(in the rows, 128 means zero)
[166 144 168 122 139 147 128 143 156 150 169 141  78 136 152 130 145 159
 122 122 172  84 121 125 133  71 124 114  99  93 149 120]
<88>
[134 140 108 113 100  95 122 160 144 140 112 106 153 135 137 160 134 147
 111 110 135 126 166  76  95 115  93 149 128 118 107 152]
<9>
[133 126  87 130 107  79  97 177 146 126 128  83 164 143 159 159 150 156
 123  59 116 138 171  75 102 115  83 145 141  92 104 141]
<84>
[126 130  92 102 113  78 115 152 149 145 121 111 161 137 134 156 126 164
 122  90 129 114 148  96 106 133 113 146 145 107 102 129]
<126>
[160 129 131 174 218  83 167 173 176 136 118 126  99 160 175 121 140 110
 125 112 134  84 157  91  91 117 175 126 167 112 128 101]
<225>
[152 131 168 186 113 147  91 102 170 143 131 142 137 155 129 156 115 139
 135 124 140 127 148 134 173  96  84 113 140 129  53 106]
<135>
[122 145 156 162 118 187  88  84 155 148 107 128 153 171 127 166 101 110
 137 134 149 145 138 119 179 120  98 105 135 158  88  99]
<99>
[141 126  95 142 109  83 104 162 134 121 126  90 165 148 165 169 148 161
 130  71 118 131 176  65  97 124  84 141 139  97 109 119]
<183>
[201 145 184 109 112 119 127 131 135 149 174 165  68 114 159 136 161 141
 127 104 189  97 111 140 140  50 128 120  50  76 163 141]
<104>
[125 126  81 107 116  93 114 152 152 126 116 105 153 120 130 160 141 150
 111  89 119 121 145  81 101 117 114 145 150 103  93 145]
<84>
[132 140  89 112 117  88 106 154 154 136 114 126 139 134 132 162 121 159
 119  88 117 126 145  78 112 118 117 152 144 105  92 145]
<225>
[134 110  93 117 206  84 172 133 121 107 130 134 100 140 152 107 144 104
  91 162 115  69 137  71  62 146 193 115 180 153 102  87]
<135>
[135 126 147 177 118 154  95  93 158 126 124 162 130 147 104 152 101 134
 137 136 133 121 129 130 175 108 108 115 128 135  63 117]
<135>
[146 111  99 122 212  81 172 131 126 110 124 145  93 140 150 109 140  95
 101 151 114  68 141  76  68 139 203 113 179 154 100  86]
<135>
[167 137 173 135 134 144 124 120 140 157 161 144  98 133 162 136 132 134
 113 137 179  89 121 141 141  70 126 115  90  97 135 104]
<183>
[122 127 132 188 113 165  84 118 200 125 129 141 138 159 119 161 113 153
 118 132 142 106 140 113 170  90  93 127 151 128  42 110]
<169>
[150 151 144 142 116 122  89 121 101 163 166 117 113 117 148 130 105 171
 139 112 120 149 127 195 156  84  99 138  69  55  99 108]
<199>
[196 129 182  99 110 113 133 130 140 158 155 178  68 109 165 132 171 141
 112 106 180  94 106 133 129  52 120 116  62  75 158 124]
<169>
[148 151 116 141 104 129 101 142 107 158 137 110 139 111 169 130 128 149
 138 110 117 150 123 145 127 109  88 122  55  59 116 104]
<169>
[134 128 142 181 110 161  88 107 181 138 147 127 121 161 109 160  99 170
 128 128 147 108 159 129 191  90 109 138 149 119  61 119]
<199>
[169 142 165 110 135 124 122 144 142 157 163 148  85 130 156 132 140 146
 113 142 176  71 113 130 130  63 133 125  85  97 134 126]
<129>
[143 154 131 156 115 142  82 125 106 158 174 123  96 121 136 113  84 147
 130 132 116 143 102 206 165  74  96 133  79  70  86 105]
<142>
[143 116  98 121 211  86 174 129 119 116 123 133 100 136 153 110 136  92
 101 159 113  74 139  76  67 151 205 112 173 151 103  84]
<135>
[124 146 128 125 117 131  93 124 103 168 160 119 122 113 140 119  82 167
 144 125 130 156 103 208 150  94  98 137  81  65 107  97]
<126>
[140 143 179 187 115 180  97 111 194 151 135 132 130 157 118 164 115 146
 134 117 149 129 155 137 173  90  90 104 156 127  63 103]
<88>
[193 135 182 119 110 120 125 126 121 168 162 173  84 113 165 134 167 146
 124 104 182  98 107 154 141  56 121 112  46  64 161 128]
<183>
[135 117 105 137 197  90 164 138 138 114 138 125  87 152 144 113 144  86
  90 153 115  65 134  81  76 139 195 118 176 150 109  94]
<142>
[188 146 184 116 133 108 131 117 150 152 151 155  85 118 145 141 122 124
 121 123 172  99 104 120 151  73 141 129  71 111 143 138]
<135>
[139 131  94 135 114  74  97 176 156 136 117 101 161 149 164 159 144 163
 143  62 112 145 162  78 105 123  78 145 142  94 112 143]
<225>
[164 123 128 188 208  83 175 169 156 126 140  98  84 169 174 116 151  98
 113 132 127  61 168  94  82 120 177 122 178 126 129  86]
<142>
[130 154 123 125 109 155  96 125  91 164 152 131 106 107 132 114  79 150
 130 139 126 153 117 197 147  77 102 134  80  75  81 110]
<9>
[127 126 146 171 110 165  83 103 182 136 148 130 132 161 107 161 100 170
 124 135 149 106 155 128 188 100 105 135 150 122  59 119]
<199>
[137 110  87 115 116  93 107 165 163 113 133 108 150 142 160 143 133 169
 102  92 126 114 166  73 100 110  85 141 185 113  81 108]
<169>
[128 132 140 191 103 157  90 126 185 136 136 136 135 155 111 158 114 170
 138 132 145  97 146 131 180  85 108 132 152 125  55 125]
<129>
[130 108  96 131 204 103 179 129 132 110 127 123 112 131 156 113 143 107
  93 158 131  71 138  76  67 146 202 115 186 142 118  77]
<183>
[161 144 167 107 147 156 114 134 125 160 153 138  85 158 168 134 140 139
 121 132 181  96 119 135 148  73 118 121  99  96 146 113]
<99>
[177 156 180 130 134 126 137 118 161 141 155 128  99 117 143 153 119 110
 126 127 185 110 105 124 142  75 146 127  72 111 146 144]
<104>
[127 143  87 115 109  87 115 159 153 135 109 110 149 130 139 158 130 160
 119 100 119 136 141  73 104 124  95 154 137 112 119 157]
<225>
[159 130 116 173 214  97 184 151 145 105 137 106  70 154 175 128 155  97
 129 132 134  60 155  85  64 100 189 116 151 132 137  83]
<104>
[135 128  92 137 107  74  99 181 156 136 132  83 173 149 159 156 132 168
 130  74 119 123 168  88 107 109  82 142 147 100  86 131]
<129>
[131 157 127 128 117 132  92 125 103 177 158 118 116 113 141 120  78 162
 143 119 128 155 104 207 155  87 104 137  68  62 105  97]
<126>
[142 140 102 108 111  80 112 149 147 143 126  96 162 136 139 158 122 154
 105 107 132 134 165  80 110 126  96 150 110 106 126 146]
<199>
[168 142 165 115 141 129 122 135 154 156 160 156  73 132 161 126 132 145
 119 128 173  90 103 127 144  69 131 128 101 100 146 131]
<225>
[131 118  93 108 101 107 115 166 145 130 138  99 146 145 149 137 127 173
 108 109 136 112 181  88 104 110  90 147 193 127  87 127]
<9>
[164 126 142 159 212  95 188 152 160 138 130 103  92 146 177 123 156  98
 129 117 135  95 168  92  66 124 189  97 162 128 151  73]
<88>
[153 160 150 129 112 122  86 119 101 173 168 115 113 115 153 128 100 162
 127 119 126 157 127 192 154  79  96 138  55  60 105 106]
<199>
[140 128 133 185 109 158  88 111 184 133 139 144 129 160 112 153 105 168
 129 130 141  98 151 116 189  92 106 132 158 130  42 117]
<135>
[140 156 134 151 111 151  82 123 103 160 176 116  98 123 137 115  83 147
 123 146 121 143 106 201 162  77  92 134  80  75  91 105]
<142>
[160 114 137 152 212  74 183 148 155 138 126 108 104 139 178 121 149  90
 128 129 135  80 156 101  70 123 205 107 167 134 129  72]
<129>
[161 118 145 145 203  97 196 147 142 150 125 107  94 143 184 110 156  78
 118 143 145  86 172 103  63 125 194 104 163 141 143  76]
<9>
[167 131 156 116 136 130 120 139 150 138 161 164  75 135 159 131 139 141
 101 129 172  73 108 118 128  59 119 123  86  94 127 116]
<169>
[151 120 129 144 225  99 183 147 140 136 114 106  94 165 185 126 161  96
 121 133 147  91 161  91  74 126 191 114 170 126 155  72]
<99>
[148 174 140 148 107 121  85 142 112 168 135 125 107 122 152 144 100 154
 154  86 107 170 121 166 150  78  86 145  45  57 123 119]
<225>
[141 130 103 119 121  96  97 162 136 136 113  92 166 165 170 166 150 159
 139  69 132 146 174  76 112 129  79 139 147  97 121 123]
<99>
[147 163 150 145 115 113  91 128 106 181 157 114 119 121 159 134 104 157
 152 100 129 151 109 196 149  86  97 132  57  63 105  98]
<126>
[159 111 140 135 207  77 181 130 144 138 132 101 104 139 173 121 144  97
 113 135 134 100 169 100  75 138 190 115 158 130 149  75]
<199>
[161 138 173 117 129 142 129 138 128 156 164 141  75 140 161 129 137 135
 116 144 176  82 132 140 123  63 119 123 102 110 132 119]
<9>
[171 120 131 145 218  79 178 138 141 135 129 116  96 145 182 113 139  87
 111 142 131  84 161  86  72 130 191 107 160 138 122  68]
<135>
[116 127 155 172 112 159 101  95 168 144 119 144 140 148 102 158 102 137
 151 126 144 131 120 149 176 117 106 119 129 134  90 115]
<126>
[145 161 127 126 103 116  87 127  87 159 154 111 101 120 142 147  99 166
 138 101 107 157 140 168 141  78  91 150  42  56 117 110]
<199>
[150 159 132 134 104 120  87 129  90 165 149 121 102 125 140 149 112 162
 145  95 108 154 143 171 144  78  89 142  30  46 120 111]
<199>
[131 141  85 105 125 110 106 155 155 130 122 116 148 133 124 160 124 163
 116  97 119 119 155  73  97 126 111 132 155 110  80 133]
<88>
[172 139 180 129 121 118 128 134 158 139 166 152  77 120 142 127 131 155
 136  89 166 120 111 144 148  54 118 120  89 103 172 133]
<88>
[144 145  87 113 111 101 113 149 156 118 123 111 151 127 126 168 129 154
 113  96 129 117 152  66 108 120 120 148 135 102  81 144]
<104>
[153 122 124 178 212  87 171 172 165 125 126 100 102 158 177 127 153  97
 117 111 137  71 166  88  80 107 179 120 165 118 128  97]
<84>
[142 134  95 152 108  79  98 171 151 130 137  72 154 161 158 157 141 145
 122  84 110 126 166  75 106 123  73 143 144 109  98 132]
<142>
[170 116 119 164 216  78 183 151 139 121 128 113  75 156 184 121 160 106
 127 134 125  63 165  77  66 114 179 115 159 130 131  75]
<135>
[139 152 107 145 110 135 106 142 102 155 132 109 145 111 163 128 117 143
 138 122 113 152 122 151 122 116  89 122  53  61 121 106]
<169>
[160 127 129 164 218  99 172 164 140 138 115 113  98 175 185 126 148 109
 126 117 149  84 170 100  91 115 176 118 166 110 143  82]
<99>
[132 136  84 109 121  87 113 158 152 137 111 119 148 126 139 155 133 159
 122  93 116 128 137  78 105 128 109 149 146 100 101 151]
<225>
[183 142 185  98 109 107 127 133 126 181 162 155  78 120 161 135 157 152
 136 102 183 101 104 155 141  68 121 125  50  74 178 131]
<126>
[142 120 125 159 215  74 179 154 145 137 130  97  97 158 183 125 148 104
 138 126 137  75 142 106  64 124 173 116 142 125 153  75]
<126>
[176 139 185 108 124 108 136 131 163 162 148 148  99 112 141 143 134 129
 120 124 182  96 106 133 142  67 145 128  81 107 148 143]
<129>
[133 122 114 131 209 109 178 144 145 122 131 128  99 138 146 109 140 105
 108 141 124  85 147  94  70 140 201 102 181 143 130  86]
<88>
[120 124 149 190 106 167  97  89 153 120 119 159 141 141 103 162 110 135
 139 129 136 128 123 138 173 104 100 114 127 133  80 119]
<183>
---
[104 120 100 154 171 114 166 111 155  85 139 150  71 174 159 152 121 139
 115 144 139 133 123 133 125 142 101 126 140 117 111 152]
<97>
[167 144 105  71 122 140 123  99 133 146 120  90 119 140 135 159 174 176
 179 148 177 139 123 135 178 108 125 121 128 135 112 139]
<50>
[160 130 131 119 133 113 118 113  77 120 167 111 119 165 152 121  93 201
 160 164 155  63 126 107  92  92 118 109 109 136 135 146]
<184>
[121 123  86 142 144 134 151 100 134  88 120 144 108 148 160 141  96 169
 129 139 132 150 100 126 111 132 114  96 111 132 110 151]
<75>
[139 119 138  93 124 109 124 140 100 137 177 126 133 159 137 115  84 150
 162 171 173  55 139 101 110 103 139 115 120 168 123 113]
<184>
[167 155 111  84 126 130 138 111 130 151 120  96 130 136 143 158 169 149
 134 139 148 154 131 148 140  97 125 105 133 130 125 145]
<124>
[111 125  99 141 163 141 139 128 147  89 130 125 107 159 170 137  88 133
 110 150 126 147 126 154 120 144 118 112 130 121 125 134]
<179>
[124 106 129  85  94 135 142 125 107 142 144 171 134 138 124  83  88 216
 189 173 143  81 130 107 148 104 122 125 109 178 134  79]
<69>
[122 114 122  99 131 110 131 135  99 119 159 130 102 131 139 116  77 147
 157 133 187  95  90 104  91  90 122  66 132 178 131 126]
<124>
[109 119 101 155 156 112 161 134 146  85 121 143  94 156 165 138  99 152
 117 138 118 137 139 111 131 134 120 145 112 121 100 123]
<102>
[129 142 115 161 142 120 153 130 151  93 146 152 127 168 157 137 117 147
 133 152 108 150 120 119 109 123 133 143 130 124 112 135]
<75>
[147 161 126 148 123 124 117 100 130 152 106 105 127 135 134 151 202 131
 168 140 158 120 146 152 129 102 120 126 167 125 124 140]
<125>
[153 154 120 116 122 140 135  98 148 154 120 107 141 148 136 147 175 166
 196 135 146 141 157 160 154 121 130 119 124 135 132 125]
<50>
[115 123 124 156 165 122 155 142 172 109 132 127 100 182 159 145 108 157
 137 138 107 132 159 141 122 141 119 148 143  88 132 136]
<179>
[128 110 105  87  82 124 138 129  99 149 130 135 104 129 135  84  87 182
 172 150 166  94 112 127 127  94 135  95 114 180 138  91]
<75>
[ 92 110  92 114 158 141 160  99 176  88 127 148 123 150 159 137 101 161
 113 135 122 170 102 135 132 134 112 112 113 130 118 135]
<50>
[124 124  97 146 187 152 142 121 126  91 108 137 115 137 163 155  92 195
 104 128 126 165 130 124 107 136 114 109 114 104 109 157]
<50>
[121 125  88 125 171 132 137 117 149  88 121 128 116 152 151 145  96 161
 134 156 140 159 110 137 119 136 108 102 126 123 114 134]
<123>
[108 118  93 176 158 129 158 117 145  89 140 129 122 158 163 161  90 166
 141 124 130 126 125 124 117 157 117 133 116 108 128 134]
<50>
[ 91 106  94 141 136 146 144 133 169  77 135 163 101 159 144 130  82 128
 133 141 130 147 114 135 128 132 107 117 133 127 117 120]
<97>
[165 151 110  99  96 150 129 112 136 142 135  88 120 157 138 149 171 166
 179 164 125 165 145 148 166 104 117 144 128 113 119 117]
<123>
[143 138 148 121 129 119 121  93  63 137 162 123 113 151 147 108 112 187
 144 175 173  80 118  99  96 104 112  91 127 156 138 147]
<179>
[135 124  82 141 165 121 167 124 163 104 129 122 121 180 157 152  95 168
 159 136 126 134 121 127 115 151 128 114 117 117 103 151]
<75>
[123 110 104 115 142 127 150 124 149  99 122 125 101 137 157 148  96 178
 119 144 116 159 155 138 148 113 107 111 110 122 110 123]
<102>
[137 133 131 115 142 110 131 109  92 128 169 125 132 151 149 103  97 208
 161 178 166  85 123 116 120  92 129 111 111 166 140 119]
<50>
[118  94 123  66  92 142 107 138  85 140 165 122 109 121 150  83  67 179
 168 153 145  86 108  97  88  85 119  97 103 163 149 100]
<184>
[163 150 113 104 115 159 116 119 134 167 106  89 137 122 131 141 162 177
 201 133 139 170 159 131 131 117 118 111 144 109 137 113]
<69>
[124 105 121 104 122 108 127 127 106 138 167 141  96 149 125 102  64 201
 209 163 179  58 116 109 121 118 119 111 111 186 133 112]
<127>
[132 132 140 148 161 102 133 114  91 110 170 122 133 158 128 120  96 184
 165 152 182  73 113  98  93  99 123  97 134 151 126 138]
<50>
[142 129  91 146 147 126 153 119 154  79 125 130 139 164 171 161 108 161
 128 150 118 149 113 128 119 146 114 111 110 112 104 125]
<123>
[143 110 121  84  79 112 135 132 103 153 170 142 105 161 155  92  90 196
 174 179 170  68 122 117 120  87 121 110 126 169 158  97]
<97>
[134 128 100 142 185 128 142 116 180  81 110 122 119 159 160 161 120 168
 147 115 124 161 114 127 137 138 123 121 113  96 107 160]
<50>
[147 156 121 124 160 129 103 123 135 161 116  92 145 126 123 154 160 143
 190 137 141 148 172 147 110 116 119 117 151 110 139 157]
<102>
[150 141 108 110 101 147 124 121 141 156 129 109 119 142 127 139 159 146
 226 120 135 129 134 163 124 118 126 112 124 150 122 128]
<127>
[136 122 109 102  92 115 129 115  70 135 147 118 128 124 145  82 100 197
 176 163 155  76 103 116 112 107 112 108 102 180 147  86]
<102>
[132 130 135 121 157 106 130 138 100 140 156 132 134 150 140 108  83 170
 175 154 165  67 117  87  83 113 129 106 122 161 135 128]
<124>
[129 124 108 129 149 139 153 120 164  95 121 150 123 158 164 131 120 162
 134 132  98 157 114 130 105 135 109 116 137 122 114 125]
<69>
[143 121 129 117 123 109 128 118  89 140 138 134  87 144 129 102 110 199
 189 155 186  67 116 112 136 116 118 110 136 179 120 118]
<125>
[167 139 121  86  99 129 129 119 146 151 134  92 116 139 141 155 178 167
 187 150 128 157 147 151 160 100 120 123 126 120 128 115]
<123>
[146 125 104 121 138 136 128 123 153  67 107 144 101 162 150 158 117 147
 113 113 127 149 106 152 120 106 113 109 132 109 110 158]
<184>
[123 116  89 144 129 140 152 127 150  94 122 132 113 180 158 138  71 140
 110 110 122 128 122 139  90 145 119 119 129 107 130 138]
<184>
[137 137 101 160 172 137 160 103 147  81 119 145 125 180 166 146 113 163
 109 155 126 140 131 115 111 137 110 100 110 110  87 152]
<97>
[169 155 113  94  95 135 110 125 139 143 113  98 125 135 137 152 188 135
 192 147 146 142 148 156 160 102 122 133 145 140 118 113]
<102>
[160 135  99 102 108 152 135 119 139 150 115 108 145 143 140 132 114 140
 181 120 147 144 145 150 132 116 144  74 119 147 122 130]
<69>
[122 132 108 169 152 101 128 136 144  72 136 119 120 164 144 123  96 120
 135 132 131 114  97 113 115 135 120 152 140 117 125 131]
<102>
[126 128 131 124 151 103 123 122 119 131 161 144 117 165 144 110  97 183
 188 172 164  68 122 120  74  93 117 103 138 171 129 131]
<127>
[136 118 137  84 114 113 120 146 106 132 155 124  97 151 142  95 115 179
 176 160 146  74 130 122 119  73 127 134 122 152 136  97]
<184>
[168 150 112  95 121 131 126 115 140 150 126 106 144 138 140 157 170 164
 177 157 145 142 148 142 158 106 128 130 142 123 129 127]
<69>
[162 158 115 108 112 144 103 117 168 146 114  89 139 135 140 134 166 143
 205 161 146 160 152 170 170 115 129 112 141 147 123  97]
<125>
[137 137 109 145 176 110 141 115 177  72 132 135 106 186 156 140 119 137
 118 148 140 147 106 139 115 123 109 104 149 113 113 155]
<97>
[114 120 120 130 154 110 133 130 102 117 158 151 142 136 145 120  95 164
 151 181 170  77 117 105 111  99 131 103 123 176 106 124]
<125>
[139 111 133 103 112  97 136 130 117 126 144 164  93 156 154  98 100 193
 172 159 174  72 121 122 105  82 118  80 129 172 140 108]
<97>
[154 147 118 112 147 125 120 107 143 135  94 122 113 130 134 161 175 165
 164 148 159 143 163 152 163  92 118 117 153 116 122 138]
<69>
[107 133  97 195 162 126 160 108 143  86 140 128 121 154 160 153 106 140
 139 141 133 138 132 134 115 156 114 109 125 135 101 129]
<125>
[147 136 123  82 107 150 115 123 136 163 128  85 104 142 143 136 163 156
 187 146 134 145 154 155 158  87 128 124 129 112 142 138]
<179>
[135 131 130 113 110 106 131 119  86 133 154 108 111 149 154  81 106 168
 153 159 171  80  93 109  99 113 124 101 129 162 154  99]
<179>
[144 113 124  98  95 134 113 114  89 124 140 118 116 140 136  91  76 205
 193 148 167  80 115 100 108 104 114  84  97 160 137  94]
<184>
[124 109  87 116 140 135 147 143 156  92 120 131 110 137 170 167 123 160
 129 139 108 162 112 129 124 130 110 129 120 101 110 119]
<123>
[140 121 117 128 162 143 135 118 141  83 115 133 123 155 165 170 102 164
  84 142 122 143 147 107 103 112 111  99 116  95  86 153]
<184>
[121 111 103 125 149 138 150 136 152  95 129 157 106 141 159 154 126 148
 106 134 107 148 120 143 112 138 101 118 134 112 117 138]
<97>
[129 121 135 128 116 104 141 123 102 124 165 135 133 155 141  81  69 179
 151 162 164  87 113  86  93  96 127  98 136 164 143  96]
<69>
[148 166 118 109 107 148 120 113 144 156 114  92 120 154 147 118 179 118
 173 146 138 155 137 166 144 132 133 134 146 133 144 111]
<179>
[ 92 117  88 141 162 137 143 108 171  98 120 147  94 152 173 134  89 140
 130 145 135 166 120 142 120 134 115 101 133 143 113 143]
<125>
[178 153 118  91  95 136 123  96 146 144 111 109 129 147 145 151 203 146
 168 161 152 133 141 143 173 101 119 115 125 128 110 123]
<97>
[130 124 131 113 137 132 147 127 115 132 153 169 142 174 125 107 119 192
 212 165 162  78 121  89  86 102 116  91 121 162 104 128]
<97>
[137 119 145 104  99 111 121 121 109 146 162 142 125 152 137  83  76 191
 172 183 161  60 132 105 111  96 125 108 115 188 132  88]
<127>
[114 117 113 168 124 116 146 136 152  91 163 103 114 146 136 124  78 147
 171 112 101 150 124 135 116 159 106 131 126 119 150 102]
<102>
[118 127  92 170 181 149 148 110 160 101 112 102 137 171 145 139 112 161
 170 120 118 143 115 109  92 140 112 104 124  94  92 163]
<125>
[131 123 137 133 149 126 128 143  80 122 170 136 117 159 137 120  92 183
 180 152 150  77 126 119  89  94 126 103 125 141 134 155]
<179>
[ 97 112  97 143 165 125 159 115 149  96 159 135 117 146 166 145  80 142
 120 146 126 155 129 114 111 130 117 107 124 125 122 140]
<69>
